(in the rows, 128 means zero)
Known rows:
[181 105  99  58 128 110 162 128 102 157 165 115 105  81 121 122 158 144
 181 143 131 166 140 130 130 120 127 136  89 146  78 136 143]: vaze
[159  77 112  63 183 110 126 140 127 178 151 198 127  90 171 156 131 151
 176  77 139 148 101 123 164 133 112 122 117 147  92  79 162]: plezel
[155  88  82  93 182 131 143 134 143 191 158 207 120  95 166 153 151 158
 172  71 137 147 114 129 159 131 119 120 105 154  97  79 145]: mese
[177 106  98  89 138  71 180 162 135 111 152 115 117  96 133 102 128 131
 185 147 124 177 116 115 155 124 135 136  86 142  72 136 116]: veplani
[164 122 140 193 149  87 107 134 160 109 164 160 118 143 186  84 150 160
 172 214 159 145  98 133 102 133  97 122 101 147 118 130 134]: fluklen
[187 112 106  68 123  96 167 141 121 142 157 127 125  85 141 101 163 134
 174 140 128 176 115 131 143 123 162 136  90 146  79 130 136]: medon
[169 115 146 158 153 106  97 115 127 116 171 152 120 121 182 103 148 169
 170 200 166 134 102 139  79 133  87 128 104 150 119 130 149]: badrastal
[189 145 124 133 159 110 111 142 178 142 169 150 127 108 144  73 182 123
 168 125 149 141  81 132 112 128  88 119  74 151 106 167 134]: lemu
[184 112 109  90 119  90 168 139 112 156 163 120 110  90 115 113 150 127
 172 145 136 171 120 134 148 121 128 136  89 142  66 136 153]: plabil
[183 140 126 101 159 127 100 140 163 122 156 165 134 101 167  77 190 137
 172 131 144 147  90 131 106 126 102 122  74 157 114 161 127]: steple
[184 131 126 107 174 122 110 144 148  91 156 148 127 102 161  87 157 144
 181 126 149 137  91 130 104 124  76 123  67 155 111 166 117]: dotre
[177 130 143 174 152  98 124 122 166 129 177 147 131 125 186  80 164 153
 163 181 159 132  91 139  80 141 109 125 101 150 124 125 144]: rigres
[159 118 135 168 163  88 125 132 149  85 163 146 129 129 200  86 139 168
 178 196 155 132 106 126  85 137  91 126  95 151 123 126 119]: kila
[180 107 139 102 170  68 120 142 149 120 165 129 126 109 160 113 171 162
 170 189 143 157 102 125 133 127 126 140 104 143  93 124 135]: klaflir
[174 105 140 115 152  92 137 117 126 107 168 107 120 102 198 119 134 142
 181 213 151 176  88 126 109 137 147 138 103 145  85 113 145]: biskebra
[151  93  94  98 180 113 158 141 129 186 150 189 115 101 154 148 143 146
 175  77 137 139 115 125 163 136  88 119 104 149  86  82 152]: basik
[179 120 136 115 157  83 120 129 140 133 162 147 121 111 161 114 195 161
 160 193 146 159 101 141 131 124 132 142  99 152  89 122 148]: skiplugo
[183 130 128 148 138  91 169 112 143 135 173 104 123 112 184 100 172 126
 171 191 148 172  79 134 104 141 150 136  96 147  86 110 149]: kleskes
[186 113  99 101 125  84 170 147 136 149 167 124 104  93 109 113 140 127
 175 148 135 173 120 129 153 121 133 134  92 139  67 141 140]: pogom
[173 122 138 135 135  93 152 108 106 127 163 105 111 111 176 111 161 136
 175 213 153 170  89 137 105 136 130 137  98 148  79 108 158]: robrem

Facts:
badrastal | neplin fluklen,pove,voflom | drudum 586
basik | neplin sesker,dregus,skotrum | drudum 799
bestor | drudum 614
biskebra | neplin klaflir | drudum 88
bisum | neplin vitrol,dabro | drudum 614
bovu | neplin vitrol,dregus | drudum 799
brebu | neplin lemu,tristas,tiner | drudum 799
breklofo | neplin flogrer,klufer | drudum 586
brepok | neplin sesker,liku,skotrum | drudum 943
brize | neplin tamapal | drudum 799
brobuta | neplin liku,tiner | drudum 879
broskazam | neplin lemu | drudum 586
brudu | neplin flogrer,basik | drudum 88
brutruk | neplin veplani | drudum 409
budal | neplin klufer | drudum 799
butak | neplin stevar | drudum 799
dabro | neplin breklofo,klufer | drudum 879
defir | neplin brutruk,lelun | drudum 943
disti | neplin plara,draplan | drudum 586
dodrikli | neplin brutruk,dramon,dregus,dabro,flogrer | drudum 586
doskotru | neplin klopal,farok,zistu | drudum 943
dotre | neplin veplani,motril | drudum 409
dramon | drudum 614
draplan | neplin trutum,skamos | drudum 409
dregus | neplin flogrer,klufer | drudum 586
dreru | neplin veplani | drudum 586
dreskal | neplin dodrikli | drudum 88
drigol | neplin doskotru | drudum 943
drimin | neplin pozuk | drudum 943
farok | drudum 879
fedru | drudum 879
flestus | neplin klopal,dabro | drudum 88
flibe | neplin lelun,brepok | drudum 586
flogrer | neplin klufer | drudum 879
fluklen | drudum 586
flutun | neplin robrem,plabil,plupes | drudum 409
gaflus | neplin lokor,plupes | drudum 586
giflo | neplin dramon,tristas | drudum 586
gopar | drudum 879
grakatro | drudum 614
gresko | neplin vutrum,zistu,tiner | drudum 409
gretim | neplin giflo | drudum 88
gribrek | neplin lelun,puplan | drudum 614
grifom | neplin klufer | drudum 614
grogrem | neplin fluklen,dregus,voflom | drudum 799
kibe | neplin nulu | drudum 409
kila | neplin veplani | drudum 586
klaflir | neplin gopar,mutraplo,dreru | drudum 879
klaklegam | neplin pogom,breklofo | drudum 614
kleskes | drudum 88
klezes | neplin veplani,zevi | drudum 799
kliflufi | neplin skiga | drudum 614
klopal | drudum 88
klufer | drudum 614
kluklusi | drudum 799
kugikal | neplin nuzin,skamos | drudum 88
lelun | neplin dregus,dabro,skiga | drudum 943
lemu | neplin klufer | drudum 409
letos | neplin lemu,flogrer | drudum 943
letrun | neplin fluklen,grifom,trutum,klufer | drudum 879
lezer | neplin vitrol,moziklim,budal,breklofo,dodrikli | drudum 879
liku | neplin klufer | drudum 409
logu | neplin vudres,budal,breklofo | drudum 409
lokor | neplin flogrer,breklofo,plupes | drudum 409
lotron | neplin flogrer | drudum 799
mapir | drudum 409
maplin | neplin lelun,dramon,skiga | drudum 586
medon | drudum 943
mese | neplin maplin | drudum 799
misel | neplin bisum | drudum 614
motril | neplin brepok | drudum 614
moziklim | neplin vitrol,plupes | drudum 799
mubreten | neplin flogrer,lokor | drudum 586
mufil | drudum 88
mutraplo | drudum 879
naplir | neplin rigres,kleskes | drudum 943
nester | neplin klaflir | drudum 409
nibris | neplin zistu,grakatro,tiner,basik | drudum 614
nidezar | neplin kila | drudum 943
nulu | neplin pove,breklofo | drudum 943
nutris | drudum 409
nuve | neplin pogom | drudum 88
nuzin | drudum 879
petran | neplin sesker,dabro | drudum 614
piguvam | neplin letos | drudum 943
plabil | neplin klufer | drudum 943
plara | drudum 586
pletrusur | neplin piguvam | drudum 943
plezel | neplin vutrum,gopar,mutraplo | drudum 799
ploto | drudum 586
plotu | drudum 799
plupes | drudum 614
pogom | neplin klufer | drudum 943
pove | neplin flogrer,breklofo | drudum 799
pozuk | drudum 799
puplan | neplin brutruk | drudum 799
revun | neplin pozuk | drudum 799
rezas | neplin bestor,dodrikli | drudum 586
rigres | neplin lemu | drudum 586
robrem | neplin kluklusi,nuzin | drudum 88
rosok | neplin drimin,dramon,klufer | drudum 88
rosos | neplin nutris | drudum 879
ruflir | drudum 614
semum | neplin stevar,dregus | drudum 88
sesker | neplin brutruk,lokor,breklofo | drudum 614
skamos | neplin gopar | drudum 409
skiga | neplin dregus,klufer | drudum 409
skikle | neplin kila,sesker | drudum 586
skiplugo | neplin plara | drudum 879
skotrum | drudum 409
skuzoton | neplin sesker | drudum 88
stadol | neplin skotrum,basik,breklofo | drudum 943
steple | drudum 409
stevar | neplin petran,gopar,voflom | drudum 409
stutruk | neplin moziklim | drudum 409
tamapal | neplin maplin,budal,pozuk | drudum 943
testor | neplin vitrol,zumer,giflo | drudum 586
tiner | neplin plupes | drudum 614
tison | neplin stevar | drudum 409
trenin | neplin grakatro | drudum 88
trera | drudum 879
tristas | neplin grakatro | drudum 943
truril | neplin plara,letrun | drudum 409
trutum | drudum 943
vaze | neplin tamapal,klopal,sesker | drudum 943
veplani | drudum 943
vifizu | neplin dotre | drudum 586
vigrik | neplin zevi,mapir | drudum 586
vitrol | neplin pogom,flogrer,breklofo | drudum 879
voflom | neplin gopar | drudum 586
vudres | neplin pogom,dregus,lokor | drudum 88
vutrum | neplin vitrol,trera,zenas,bisum | drudum 88
zenas | neplin vitrol,grifom,dreru | drudum 799
zevi | drudum 614
zistu | neplin semum | drudum 799
zumer | drudum 614

Rows:
No name comes twice in this set of rows, the named rows included.
[172 114 131 126 144  94 147 109 120 133 169  91 106 108 176 118 159 141
 183 222 150 170 101 130 103 137 118 135  97 144  81 115 149] | semum
[134  94 110 102 170  59 163 136 132 144 159 129 143 108 179 112 160 143
 173 149 138 152  84 112 159 130 150 138  82 155  74  97 103] | zevi
[175 116 117 134 165  71 137 139 167 141 172 128 108 120 140 113 182 160
 170 194 143 153 117 128 134 127 109 137  96 147  88 129 131] | dabro
[173 118 143 118 137  94 137 106  96 117 163 112 117 108 191 114 159 142
 177 219 155 175  87 140 107 134 134 140 100 148  80 107 164] | kugikal
[193 114 105  73 125  87 171 138 147 169 168 109 118  84 117 104 165 123
 174 135 126 172 120 125 143 128 150 133  94 141  76 136 142] | tristas
[182 123 129  99 163  90 140 130 150 139 164 135 133 105 169 100 210 161
 161 171 134 156 106 134 119 129 149 141  96 155 100 115 133] | rosos
[154  83  98  71 191 121 151 148 115 153 145 197 134  89 184 152 122 154
 175  56 135 140 103 122 157 135 114 124 101 153  96  77 135] | klezes
[170  96 105  75 178 123 149 133 134 210 161 185 130  88 153 144 160 140
 166  55 141 137 101 131 150 139 113 120 111 149  95  78 165] | brebu
[169 120 151 159 147 108  94 118 128 113 164 175 128 129 200  93 163 168
 168 206 163 139  94 145  90 132 105 128 104 152 121 121 147] | disti
[183 104  96  69 131 100 167 135 104 141 165 119 107  81 122 126 140 144
 181 139 135 167 131 133 131 120 131 138  87 147  74 137 134] | defir
[164 120 122 175 155 107 111 116 165 131 178 157 117 127 187  92 161 172
 173 197 157 138 115 136  78 132 102 125  96 153 129 130 127] | maplin

The same things again, as new rows of numbers:
Known rows:
[137 142 146 175  59  93 176  58 168 120 120 159 111 112  84 186 141 140
 131  87 109 160 159 129 165 117 134 203 149 135 124 116 117 111 141 181
 110  95 138  95 137]: rosok
[134 134 155 179  69  94 173  45 146 127 128 142 122 131  89 180 137  94
 152  93 118 170 162 118 148 114 134 195 142 132 126 127  96 109 115 185
 105 128 148 126 139]: flestus
[132 126 161 190  67  95 166  61 160 126 137 135 115 140  86 177 156  96
 170  83 117 165 165 118 158 111 138 190 140 129 122 133 103 117 121 180
 123 102 142 122 142]: klopal
[106 171 100 117 131 105 171 119 149 131 127 175 135 122 113 141 117 140
  84 183  91 113 126 165 146 113 119 186 119 152 144  95 110 118 144 121
  60 143 135 151  81]: dabro
[120 147 148 106 155 158 172 140 124 101  87 135 165 156 158 132  82 114
 128 139 166 152 113 119  77 176 133 133 130 177 161 118 161  99 110 132
 113 225 127 135 151]: bisum
[146  79 118  99 142 133 108 184  99 154 137 129 126 104 145  98  81 133
 125 125 140  69  78 121 151 159 147 117 107 100 125 160  94 108 103 125
 156 139 124 111 124]: mese
[140 110 142 117 137 142 136 115  74 135 128  86 135  96 148 103  97 123
 136 152 124 101 107 148 180 127 133 125  68 116 157 155 109 121 103 106
 112 112 163 117 101]: defir
[148  69 111 107 138 140  96 203 118 161 131 120 119 108 145 107  98 148
 139 127 135  60  85 120 156 156 150 112 113  94 123 154 108 111 109 121
 155 125 121 105 129]: brebu
[144 102 132 123 136 147 131 160 114 124 133  88 121 107 149 117 131 138
 166 138 126  98 125 144 197 132 145 127  67 106 161 158 126 116 100 100
 124 102 152 112 115]: tristas
[141 126 153 186  65  97 165  61 167 129 129 133 114 134  93 182 153 105
 171  85 116 167 160 119 151 110 140 184 145 128 121 130 107 122 121 180
 123 101 146 115 150]: mufil
[137  97 129 122 160 141 135 137 104 140 125  99 141  90 134 118 138 100
 133 171 113  85 115 147 194 123 138 140  83 125 172 152 110 122 123 110
 108 122 142 165  92]: stadol
[129 114  67 162 159 145  90 117 163 171 124 111 134 135  86 165 167 127
 135 166  87 164 146 112 113  55 143 128 177 117 111  68 107 104 140 159
  32 134 118 180 142]: lokor
[151 111 131 123 144 143 139 145 109 130 127  95 127 100 150 117 124 130
 149 150 118  94 111 143 190 127 141 123  70 110 166 154 121 126 107  96
 126 111 152 125 111]: pletrusur
[158 183 112 163 117 108 172 109 148 128 146 157 121 151 124 125 136 122
 163 168  80 128 101 140 124  94 123 100 104 123 127 110 105 173 116  75
 155 122 147 154 130]: klaflir
[139 134 153 190  60  97 163  58 156 128 127 132 115 135  88 185 143 111
 170  91 120 168 163 120 150 111 135 182 144 126 122 129 106 115 117 181
 113 112 146 113 150]: gretim
[ 98 129 132 103 115 122  76 155 126 105 123 122 129 129 139 134 165 146
  98  97 178 132 181 129  62 165  80  83 167 122 116 142 200 159 153 136
 166 121 116 124 142]: broskazam
[167  81 106  75 157 119 134 169 130 156 106 156 126 125 169 117  46 139
 135 140 143  76  64 122 139 173 153 124 113 130 154 132 102 109  77 117
 158 179 158 143 157]: zenas
[148 106 133 122 143 145 134 145 112 128 130  96 125 102 150 117 128 133
 155 147 119  97 115 143 193 129 142 123  70 112 165 153 121 125 111  97
 126 107 151 126 112]: naplir
[148  86 116 125 174 141 136 141 123 154 111 100 143  86 135 138 146  97
 136 186 109  81 108 146 188 122 136 130  93 129 184 142 115 133 125 114
  98 126 145 189 104]: nulu
[115 123 148 131 165 166 141 151 134 121  94 115 158 128 134 131 137 103
 116 153 140 123 107 128  94 150 128 121 154 177 149 124 162 132 164 137
 112 173  94 154 129]: klaklegam

Rows:
No name comes twice in this set of rows, the named rows included.
[147 107 141 116 148 140 136 121 109 138 123  93 124 104 154 106 111 122
 148 152 117  98 103 147 189 128 140 127  73 128 162 151 117 137 111  96
 125 100 157 132 109] | nidezar
[153 104 124 134 138 153 128 152 110 133 124  83 126  94 144 123 135 141
 159 154 118  91 115 144 190 126 140 113  75 100 161 152 128 126 110  98
 120  97 153 118 116] | piguvam
[146  95 100  62 147 115 136 184 139 147 117 189 112  72 138 111  78 179
  60 128 120  51  68 141 181 170 146 166 117 138 140 122 119 108 150 118
 158 123 105 101 101] | budal
[134 143  82 139 140 122 155 130 165 153 103 140 148 136 134 176 115 134
 149 213 105 120 130 156 109 111 122 138 133 136 161  88 129 120  95 132
  34 186 174 182 139] | vitrol
[118 138 128 128 134 115  77  13 131 164 122 100  92 181 135  90  77 139
 126 133  99 191  91 124 107  53 149 123 162 157  81  75  87 164 134 133
  85  77 163 116 138] | brutruk
[125  82 130 104 151 135 112 167  50 164 152 122 146  82 122  83  87  94
  87 143 130  66  83 121 145 144 132 126 108  99 112 174  64  94 118 139
 137 147 104 134  85] | basik
[ 99 135 132  85 131 112  96 141 125 102 112 140 142 151 155 142 135 128
 103 108 186 147 184 125  50 177  84  97 159 138 136 136 193 141 119 139
 161 170 136 156 153] | testor
[111 130 165 140 142 171 132 169 119 103 114  96 146 140 135 114 142 115
 137 121 151 128 119 121 104 155 134 112 137 148 126 143 164 125 154 129
 131 151  90 103 131] | nibris
[140 130 152 189  59 101 164  48 142 132 124 128 126 126  85 185 140 109
 163  98 116 172 158 121 140 109 131 175 147 121 123 129 103 116 114 185
 107 115 150 114 151] | dreskal
[169  87 100 148 127 171 111 161 118 149 105  64 134  58 131 149 148 171
 152 172 110  79 116 154 186 114 129  95 100  79 158 146 144 133 127 107
  90  82 149 105 123] | letos
[ 81 142 149  89 121 115  89 129  91  98 133 131 143 134 139 115 142 116
  79 101 184 147 183 128  56 167  75  96 155 131 113 152 175 144 142 140
 162 148 118 142 122] | flibe
[ 92 121 170  78 126 103  57  60 115 134  95 106 115 158 174  99 103 128
  87 113 179 145 130 144  47 155  82  77 182 168 112 140 186 220 158 138
 169  97 161 141 138] | kila
[145 136 143 189  59 108 174  45 131 135 118 135 138 105  77 194 136 105
 142 115 112 171 163 121 138 104 120 173 149 115 123 127 103 106 116 193
  89 133 151 123 144] | vudres
[ 93 146 175 128 165 155 157 129  82 107 127 124 164 133 125  94 127  66
  88 138 144 135 109 125  95 150 121 136 129 172 129 150 131 122 162 135
 133 174  77 146  97] | petran

The same things again, as new rows of numbers:
Known rows:
[141 200 159  89 163 103 173 127 110 119  85 123 147]: rezas
[136 173 119 106 135 110 136 154 160 126  96 113 131]: drigol
[156 219 142  83 122  95 162 138 141 116  36 127 134]: breklofo
[129 155 121  76 123  83 138 143 154 114  91 133  98]: letrun
[127 218 157 111 130  93 181 158 108 112  92 115 162]: voflom
[139 171 142  78 141  84 137 159 148 125  72 113 132]: flestus
[137 155  97  65  95  79 132 139 164 117  59 138  90]: flogrer
[145 213 138 101 143 122 134 107 134 128  54 121  92]: budal
[125 154 120  76 139  72 135 147 144 121 105 124 115]: rosos
[120 186 154 104 111  69 170 147  93 130 125 116 137]: stevar
[135 158 126  45 126  74 148 169 175 120  76 108 138]: vitrol
[132 202 151  91 154 109 148 156 121 122  77 129 123]: butak
[137 200 176 100 138  77 163 143 121 127 103  90 131]: draplan
[154 165 140 116 155 114 161 138 132  88  76 115 100]: kila
[145 195 180  93 153 113 151 138 144 146  93  76 115]: bisum
[132 189 178  92 152  80 162 129 114 134 110 101 128]: gresko
[141 196 151 100 174 114 171 143 114 112  76 105 144]: ploto
[129 168 119  92 151  98 126 162 144 123  80 100 132]: kleskes
[137 193 126 100 174 130 141 142 119 129  76 100 124]: plotu
[139 194 148 119 154 121 144 146 138 135  88  62 112]: ruflir

Rows:
No name comes twice in this set of rows, the named rows included.
[139 210 166  86 182 122 146 140 138 135  80  90 134] | moziklim
[143 175 143  97 135  92 154 135 146 139  83 129 147] | lelun
[141 156 100 122 144 123 127 174 184  91  70  88 103] | veplani
[141 192 158  85 168 114 151 130 124 142  76 116 131] | bovu
[150 201 132  90 121  99 171 100 110 135  61 148 136] | dregus
[123 155 123  80 142  75 132 127 133 132 121 135 116] | brobuta
[130 198 143 103 151 114 144 153 118 128  82 121 122] | plezel
[111 147 121  79 118  68 144 176 146 108 116 140 114] | klaflir
[140 178 147  90 136 113 150 154 151 139  78  80 103] | klaklegam

